Below is a small trained network, with its code and all its weights. Each question gives an input and a target symbol and asks what happens when units are switched off, that is, made to give their printed mean instead of their output.

import numpy as np


def w(rows, s, z=0):
    codes = np.array(rows[::2]) - 128.0
    scale = np.full(codes.shape[1], s)
    scale[-1] = z or s
    return codes * scale


def norm(h):
    return h / np.sqrt((h * h).mean(-1, keepdims=True) + 1e-5)


def f(y):
    return np.maximum(y, 0)


def softmax(a):
    e = np.exp(a - a.max(-1, keepdims=True))
    return e / e.sum(-1, keepdims=True)


def log_softmax(a):
    a = a - a.max(-1, keepdims=True)
    return a - np.log(np.exp(a).sum(-1, keepdims=True))


def net(x, mask):
    ids = ['Λαεημξ'.index(c) for c in x.split()]
    T = len(ids)
    res = E[ids] + P[:T]
    u = 0
    for l in range(2):
        r = norm(res)
        for j in range(2):
            rows = slice(3 * j, 3 * j + 3)
            q, k, v = (r @ M[l][rows].T for M in (Q, K, V))
            z = softmax(np.where(np.tri(T) > 0, q @ k.T / 3**0.5, -1e9)) @ v
            o = O[l][rows]
            res = res + np.where(mask[u + j], z, o[:, -1]) @ o[:, :-1]
        u += 2
        y = f(norm(res) @ A[l][:, :-1].T + A[l][:, -1])
        res = res + np.where(mask[u : u + 8], y, B[l][:, -1]) @ B[l][:, :-1]
        u += 8
    return log_softmax(norm(res)[-1] @ U[:, :-1].T + U[:, -1])


Q, K, V, O, A, B = {}, {}, {}, {}, {}, {}
E = w([
[43,112,144,211,204,177,134,126,105],'Λ',
[110,45,172,168,97,124,200,152,87],'α',
[115,56,132,48,126,231,214,197,109],'ε',
[84,121,107,159,78,122,249,235,167],'η',
[230,156,110,212,9,137,106,101,207],'μ',
[230,92,96,151,253,106,174,164,220],'ξ',
],0.016)
P = w([
[150,151,250,93,165,152,199,72,205],'0',
[172,96,211,158,130,155,124,167,41],'1',
[159,111,159,153,143,182,132,164,77],'2',
[135,131,150,186,145,159,122,162,95],'3',
[122,87,152,134,128,166,111,134,100],'4',
[121,98,120,145,133,162,134,115,105],'5',
[87,100,128,147,122,126,95,145,98],'6',
[92,62,114,100,125,154,98,121,115],'7',
[81,74,105,128,123,119,109,104,104],'8',
[70,52,100,93,116,125,77,123,110],'9',
[68,73,81,130,122,88,118,85,104],'10',
[51,46,88,108,110,76,85,96,115],'11',
[70,65,56,172,146,87,166,32,152],'12',
],0.013)
Q[0] = w([
[166,98,95,112,131,149,116,127,84],'0.h1',
[158,81,125,163,106,106,199,194,153],'0.h1',
[113,139,102,138,161,105,90,109,159],'0.h1',
[42,19,123,159,63,146,68,208,143],'0.h2',
[103,60,166,106,112,160,175,32,93],'0.h2',
[123,91,81,222,95,169,249,122,162],'0.h2',
],0.011)
K[0] = w([
[107,161,122,123,106,126,146,148,115],'0.h1',
[163,121,76,115,95,124,112,111,134],'0.h1',
[110,129,142,155,111,144,97,96,129],'0.h1',
[118,45,35,57,103,99,68,108,129],'0.h2',
[91,182,21,135,116,94,162,134,135],'0.h2',
[107,92,9,210,149,42,108,97,158],'0.h2',
],0.012)
V[0] = w([
[138,135,8,78,122,254,63,108,146],'0.h1',
[25,144,155,161,198,173,51,100,108],'0.h1',
[70,58,148,55,110,99,145,175,149],'0.h1',
[226,93,149,138,227,105,39,59,132],'0.h2',
[128,117,125,148,170,69,174,243,235],'0.h2',
[187,235,104,89,80,94,76,176,174],'0.h2',
],0.0068)
O[0] = w([
[49,139,171,57,159,172,165,104,159,61],'0.h1',
[136,151,71,132,72,125,133,90,254,130],'0.h1',
[200,194,192,110,108,140,159,136,56,73],'0.h1',
[151,119,147,36,134,121,14,22,101,127],'0.h2',
[155,194,60,77,134,62,84,229,103,219],'0.h2',
[112,125,43,163,152,239,156,70,117,2],'0.h2',
],0.0092,0.005)
A[0] = w([
[103,117,223,112,104,81,140,100,138,90],'0.n1',
[70,100,98,134,189,150,125,134,61,128],'0.n2',
[190,239,156,140,60,167,142,125,169,14],'0.n3',
[179,131,23,90,187,148,69,147,130,158],'0.n4',
[94,135,163,156,115,123,197,97,34,4],'0.n5',
[126,89,78,133,92,159,198,116,103,186],'0.n6',
[80,179,65,161,161,122,88,111,249,153],'0.n7',
[131,142,128,111,95,97,154,107,196,188],'0.n8',
],0.012,0.0044)
B[0] = w([
[146,136,206,82,126,112,133,140,147,168],'0.n1',
[188,98,87,158,106,135,53,184,183,202],'0.n2',
[215,149,124,152,101,143,58,152,160,151],'0.n3',
[118,68,132,85,116,72,116,102,101,191],'0.n4',
[113,138,156,107,142,254,91,150,139,152],'0.n5',
[131,125,162,115,103,132,104,103,191,195],'0.n6',
[105,120,158,111,128,134,160,85,90,255],'0.n7',
[155,175,136,147,180,162,87,180,106,179],'0.n8',
],0.015,0.0091)
Q[1] = w([
[105,113,78,175,171,156,115,92,182],'1.h1',
[168,85,133,124,214,56,118,109,206],'1.h1',
[184,203,122,174,99,84,79,96,109],'1.h1',
[93,93,103,135,228,126,142,181,156],'1.h2',
[186,64,138,177,145,102,153,106,113],'1.h2',
[112,88,2,135,68,122,198,121,133],'1.h2',
],0.0097)
K[1] = w([
[167,146,91,112,97,142,91,108,139],'1.h1',
[98,148,83,56,104,80,46,115,31],'1.h1',
[190,163,139,132,152,136,131,131,51],'1.h1',
[108,199,87,115,1,131,123,111,46],'1.h2',
[148,91,66,167,175,100,48,73,86],'1.h2',
[117,166,76,184,231,132,162,133,93],'1.h2',
],0.0096)
V[1] = w([
[111,162,129,117,62,192,98,90,119],'1.h1',
[129,203,120,139,2,132,37,146,118],'1.h1',
[122,129,164,79,156,143,165,168,154],'1.h1',
[64,102,75,109,139,143,182,165,142],'1.h2',
[150,167,114,137,148,118,108,76,87],'1.h2',
[153,165,136,164,179,134,162,54,176],'1.h2',
],0.0093)
O[1] = w([
[60,153,127,156,64,96,133,110,159,88],'1.h1',
[127,81,184,148,71,161,254,34,94,188],'1.h1',
[127,109,120,169,220,165,108,113,155,128],'1.h1',
[78,118,114,102,91,151,128,100,62,1],'1.h2',
[214,183,104,115,134,238,116,150,97,88],'1.h2',
[175,172,98,109,160,177,62,140,98,57],'1.h2',
],0.0098,0.0072)
A[1] = w([
[98,99,157,102,204,157,111,103,166,162],'1.n1',
[192,93,180,127,72,92,191,166,73,82],'1.n2',
[82,83,150,147,227,142,176,199,133,116],'1.n3',
[238,97,158,156,234,138,118,171,175,90],'1.n4',
[227,173,63,145,106,156,62,203,136,109],'1.n5',
[33,126,203,88,187,129,189,44,77,3],'1.n6',
[43,149,46,88,153,124,114,44,2,43],'1.n7',
[70,88,112,87,32,69,212,93,150,53],'1.n8',
],0.0087,0.0046)
B[1] = w([
[146,98,168,51,76,130,173,156,115,189],'1.n1',
[151,147,88,119,146,127,107,162,149,204],'1.n2',
[137,178,92,152,144,76,187,94,111,225],'1.n3',
[72,147,78,97,85,179,67,88,114,254],'1.n4',
[25,156,72,87,216,220,58,102,124,178],'1.n5',
[105,123,104,117,119,205,59,199,164,166],'1.n6',
[104,81,67,42,77,86,136,127,8,138],'1.n7',
[108,177,106,86,119,214,114,102,49,190],'1.n8',
],0.012,0.0079)
U = w([
[150,185,135,112,210,186,49,201,167,208],'Λ',
[211,45,163,189,80,7,148,115,199,174],'α',
[4,115,195,45,99,96,254,34,59,252],'ε',
[82,201,58,175,139,106,198,137,76,66],'η',
[98,117,93,161,56,227,137,58,159,55],'μ',
[113,73,64,69,153,80,78,66,40,5],'ξ',
],0.0059,0.0028)

Each question gives the input, a string of symbols that net reads in full, and the target symbol t.
The units are the heads (3 rows each of Q, K, V and O) and the neurons (one row each of A and B). Each row of codes is followed by its name. A weight is (code - 128) times the scale printed after its matrix; where a second scale follows, it is the last column's (O, A, B and U).
mask holds one flag per unit, layer by layer, with each layer's heads first. A switched-off unit (its flag False) gives its mean, the last column of its rows in O or B, instead of its output. The means were averaged over made-up inputs and are rounded, as every weight is.
A unit's drop is (log p(t) with every unit on - log p(t) with that unit switched off) / (log p(t) with every unit on - log p(t) with every unit switched off).
The circuit of an input: a set's keep is (log p(t) with only the set's units on - log p(t) with every unit switched off) / (log p(t) with every unit on - log p(t) with every unit switched off). Starting from the 12 units with the biggest drops (on a tie, the unit counted first), units are removed one at a time, each time the one whose removal leaves the highest keep (on an exact tie, the one counted first), for as long as the keep stays at least 0.8.
units of the circuit, in order: the units of the circuit, biggest drop first
k most important neurons: the k neurons with the biggest drops, biggest first
top k neurons in layer l: the k neurons of layer l with the biggest drops, biggest first
drop when u is switched off: that unit's drop, to one decimal
input Λ μ Λ Λ Λ μ μ Λ η μ Λ Λ ξ, target ξ: units of the circuit, in order	(0.h2, 1.n4)
input Λ α η μ α μ ε μ Λ μ α, target μ: units of the circuit, in order	(0.h2, 0.n5)
input ξ μ Λ μ Λ ε μ ε μ η, target μ: units of the circuit, in order	(0.h2)
input Λ μ Λ ξ α ε, target ξ: units of the circuit, in order	(0.h2, 0.n4)
input Λ μ ε, target μ: units of the circuit, in order	(0.h2, 0.n6)
input α Λ μ μ Λ μ Λ η ξ μ Λ ε, target Λ: units of the circuit, in order	(0.n2, 0.n7)
input ξ η μ Λ η Λ, target η: units of the circuit, in order	(0.h2, 1.n3)
input μ Λ μ ε Λ, target α: 3 most important neurons	(0.n2, 1.n4, 1.n5)
input Λ Λ α Λ α, target α: units of the circuit, in order	(0.h1, 0.h2)
input Λ ξ Λ, target ξ: 2 most important neurons	(0.n4, 0.n6)
input Λ Λ Λ Λ Λ μ Λ Λ α, target α: 2 most important neurons	(0.n8, 0.n1)
input ξ η α Λ ξ, target ξ: 3 most important neurons	(1.n4, 0.n4, 0.n2)
input μ ξ Λ Λ Λ α μ Λ Λ μ Λ η, target Λ: units of the circuit, in order	(0.h1, 0.n2, 0.n7)
input ξ ξ η ε ξ η, target ξ: units of the circuit, in order	(0.h2)
input ξ ξ ξ η Λ Λ Λ, target ε: units of the circuit, in order	(0.h1, 0.n7)
input ε η Λ ξ μ η, target ξ: 2 most important neurons	(1.n8, 0.n4)
input Λ η α, target Λ: 4 most important neurons	(0.n5, 1.n2, 0.n7, 0.n4)
input ξ ε Λ Λ Λ Λ ξ Λ Λ η, target η: top 2 neurons in layer 0	(0.n2, 0.n1)
input ξ μ α, target Λ: 2 most important neurons	(0.n2, 1.n5)
input Λ α Λ Λ η α, target η: units of the circuit, in order	(0.h2)
input Λ Λ μ η, target μ: 2 most important neurons	(0.n2, 0.n8)
input ξ Λ Λ ξ ξ Λ ε Λ ξ Λ μ, target Λ: 3 most important neurons	(0.n8, 0.n3, 1.n5)
input η ε μ Λ μ ε Λ Λ Λ μ Λ Λ Λ, target Λ: 2 most important neurons	(1.n6, 0.n8)
input η Λ Λ Λ Λ ξ Λ Λ η ξ η μ, target Λ: top 3 neurons in layer 0	(0.n8, 0.n3, 0.n6)
input η μ μ ε ξ Λ η Λ Λ μ Λ, target μ: 2 most important neurons	(0.n2, 1.n6)
input η Λ Λ Λ Λ ξ Λ μ Λ Λ α η, target η: drop when 0.h2 is switched off	1.1
input ξ α μ μ μ Λ ξ Λ η ξ Λ η ε, target η: most important neuron	(1.n3)
input α Λ ξ μ, target ξ: drop when 0.n4 is switched off	0.3
input ε Λ μ Λ Λ μ η η ξ Λ μ, target ξ: drop when 0.n2 is switched off	0.0
input ε Λ μ Λ Λ μ Λ α ξ μ Λ ξ ε, target ξ: drop when 0.n4 is switched off	0.3
